Here is a tiny trained network, its code and every weight. The questions are about switching its units off for an input and a class, where a switched-off unit gives its printed mean instead of its output.

import numpy as np


def w(rows, s, z=0):
    codes = np.array(rows[::2]) - 128.0
    scale = np.full(codes.shape[1], s)
    scale[-1] = z or s
    return codes * scale


def norm(h):
    return h / np.sqrt((h * h).mean(-1, keepdims=True) + 1e-5)


def f(y):
    return np.maximum(y, 0)


def log_softmax(a):
    a = a - a.max(-1, keepdims=True)
    return a - np.log(np.exp(a).sum(-1, keepdims=True))


def net(x, mask):
    res = np.array(x, float).reshape(1, 7) / 4 @ E
    u = 0
    for l in range(2):
        y = f(norm(res) @ A[l][:, :-1].T + A[l][:, -1])
        res = res + np.where(mask[u : u + 7], y, B[l][:, -1]) @ B[l][:, :-1]
        u += 7
    return log_softmax(norm(res)[-1] @ U[:, :-1].T + U[:, -1])


A, B = {}, {}
E = w([
[51,234,116,61,83,104,64,198,116,142],'x0',
[105,127,219,120,103,226,73,71,42,79],'x1',
[16,195,129,221,161,201,252,220,155,100],'x2',
[129,127,131,136,124,125,135,129,117,136],'x3',
[128,129,127,140,126,129,118,125,131,132],'x4',
[131,127,132,130,123,128,129,130,131,128],'x5',
[126,118,131,121,130,124,132,134,122,125],'x6',
],0.0036)
A[0] = w([
[106,86,162,128,145,211,115,45,92,111,1],'L0N1',
[233,2,113,212,166,154,156,54,154,56,58],'L0N2',
[223,18,146,131,133,108,98,48,101,113,73],'L0N3',
[121,67,118,232,163,176,213,145,145,53,195],'L0N4',
[63,124,162,137,110,217,107,114,77,117,36],'L0N5',
[57,219,140,103,111,111,89,164,128,134,188],'L0N6',
[148,80,58,178,167,58,202,165,203,159,130],'L0N7',
],0.0059,0.0026)
B[0] = w([
[187,203,160,170,113,41,90,185,156,78,186],'L0N1',
[145,254,186,73,86,133,223,60,223,188,252],'L0N2',
[82,78,64,194,124,213,166,114,152,105,235],'L0N3',
[113,86,85,129,88,206,154,37,155,154,254],'L0N4',
[210,99,153,165,152,50,99,143,121,75,181],'L0N5',
[140,116,141,93,138,158,121,99,104,201,207],'L0N6',
[190,155,184,166,129,85,94,115,125,46,228],'L0N7',
],0.0068,0.0077)
A[1] = w([
[67,119,85,186,119,203,182,83,134,91,238],'L1N1',
[121,115,80,129,100,156,117,101,193,103,253],'L1N2',
[148,143,132,130,146,28,141,171,165,34,103],'L1N3',
[164,141,174,165,140,128,104,153,149,2,111],'L1N4',
[108,46,47,108,102,185,118,91,149,162,199],'L1N5',
[176,90,19,90,127,66,128,135,178,109,165],'L1N6',
[119,132,155,57,141,96,83,197,87,240,11],'L1N7',
],0.007,0.0034)
B[1] = w([
[84,80,104,93,183,96,76,189,72,151,254],'L1N1',
[90,143,142,111,121,97,91,197,71,129,230],'L1N2',
[210,186,215,175,57,89,57,96,59,67,156],'L1N3',
[216,163,142,150,82,40,128,132,94,78,177],'L1N4',
[72,77,47,91,219,175,90,190,98,149,188],'L1N5',
[105,91,145,126,130,130,51,219,32,105,157],'L1N6',
[133,164,102,99,119,178,222,28,254,192,170],'L1N7',
],0.007,0.0097)
U = w([
[132,217,113,71,131,192,247,8,255,239,219],'0',
[244,228,242,210,35,5,34,168,52,2,3],'1',
[41,19,45,103,212,176,48,206,41,151,165],'2',
],0.0075,0.0028)

Each question gives the input, the list of numbers given to net, and the class t.
The units are the neurons (one row each of A and B). Each row of codes is followed by its name. A weight is (code - 128) times the scale printed after its matrix; where a second scale follows, it is the last column's (A, B and U).
mask holds one flag per neuron, layer by layer. A switched-off neuron (its flag False) gives its mean, the last column of its row in B, instead of its output. The means were averaged over made-up inputs and are rounded, as every weight is.
A unit's drop is (log p(t) with every unit on - log p(t) with that unit switched off) / (log p(t) with every unit on - log p(t) with every unit switched off).
most important unit: the unit with the biggest drop
top k neurons: the k neurons with the biggest drops, biggest first
top k neurons in layer l: the k neurons of layer l with the biggest drops, biggest first
drop when u is switched off: that unit's drop, to one decimal
input [-1,-5,5,-7,6,2,-5], class 1: top neuron => L0N7
input [4,-2,-4,8,7,-4,3], class 0: top 3 neurons => L1N7; L0N4; L0N3
input [7,7,6,-3,-1,-3,6], class 0: top 3 neurons => L0N6; L0N7; L0N3
input [-4,7,7,-8,3,0,-8], class 1: top 2 neurons in layer 1 => L1N4; L1N5
input [-6,-8,-4,4,8,-8,0], class 1: top 3 neurons => L0N7; L0N6; L0N4
input [-4,-7,-7,-8,4,8,-6], class 1: top 2 neurons => L0N4; L0N7
input [0,7,-8,-4,1,-5,2], class 2: top 2 neurons in layer 0 => L0N3; L0N7
input [8,-8,-5,4,7,5,-7], class 0: top 4 neurons => L1N7; L0N6; L0N3; L0N4
input [-2,-3,3,-5,-1,-1,-2], class 1: top 2 neurons => L0N7; L0N3
input [6,-3,-8,5,-8,6,-2], class 2: top 2 neurons => L0N2; L1N6
input [6,0,5,8,-6,-8,8], class 0: top 3 neurons => L0N3; L0N4; L1N7
input [8,7,7,-4,-5,8,1], class 0: top 2 neurons in layer 1 => L1N1; L1N7
input [-3,-7,-7,-6,-1,7,-8], class 1: top 2 neurons => L0N4; L0N7
input [-5,8,4,-2,5,-7,4], class 1: most important unit => L0N1
input [-5,-1,-6,7,-4,4,-8], class 2: top 3 neurons in layer 1 => L1N1; L1N5; L1N7
input [8,-6,-4,5,0,-5,4], class 0: top 2 neurons => L1N7; L0N3
input [-5,-3,7,0,-3,-3,-1], class 2: top 2 neurons => L0N4; L1N1
input [6,-3,-7,-5,-4,3,0], class 2: top 2 neurons in layer 1 => L1N6; L1N5
input [4,8,7,2,2,2,1], class 1: top 3 neurons in layer 0 => L0N5; L0N3; L0N2
input [8,2,-5,4,1,7,-8], class 0: most important unit => L1N7
input [2,2,-1,2,-6,-7,8], class 0: top 2 neurons in layer 1 => L1N7; L1N2
input [1,-3,4,0,-2,-1,5], class 2: top 4 neurons in layer 0 => L0N4; L0N1; L0N2; L0N5
input [8,-4,-6,7,4,-8,7], class 0: drop when L0N4 is switched off => 0.6
input [3,-8,0,4,7,2,2], class 1: drop when L0N2 is switched off => 0.0
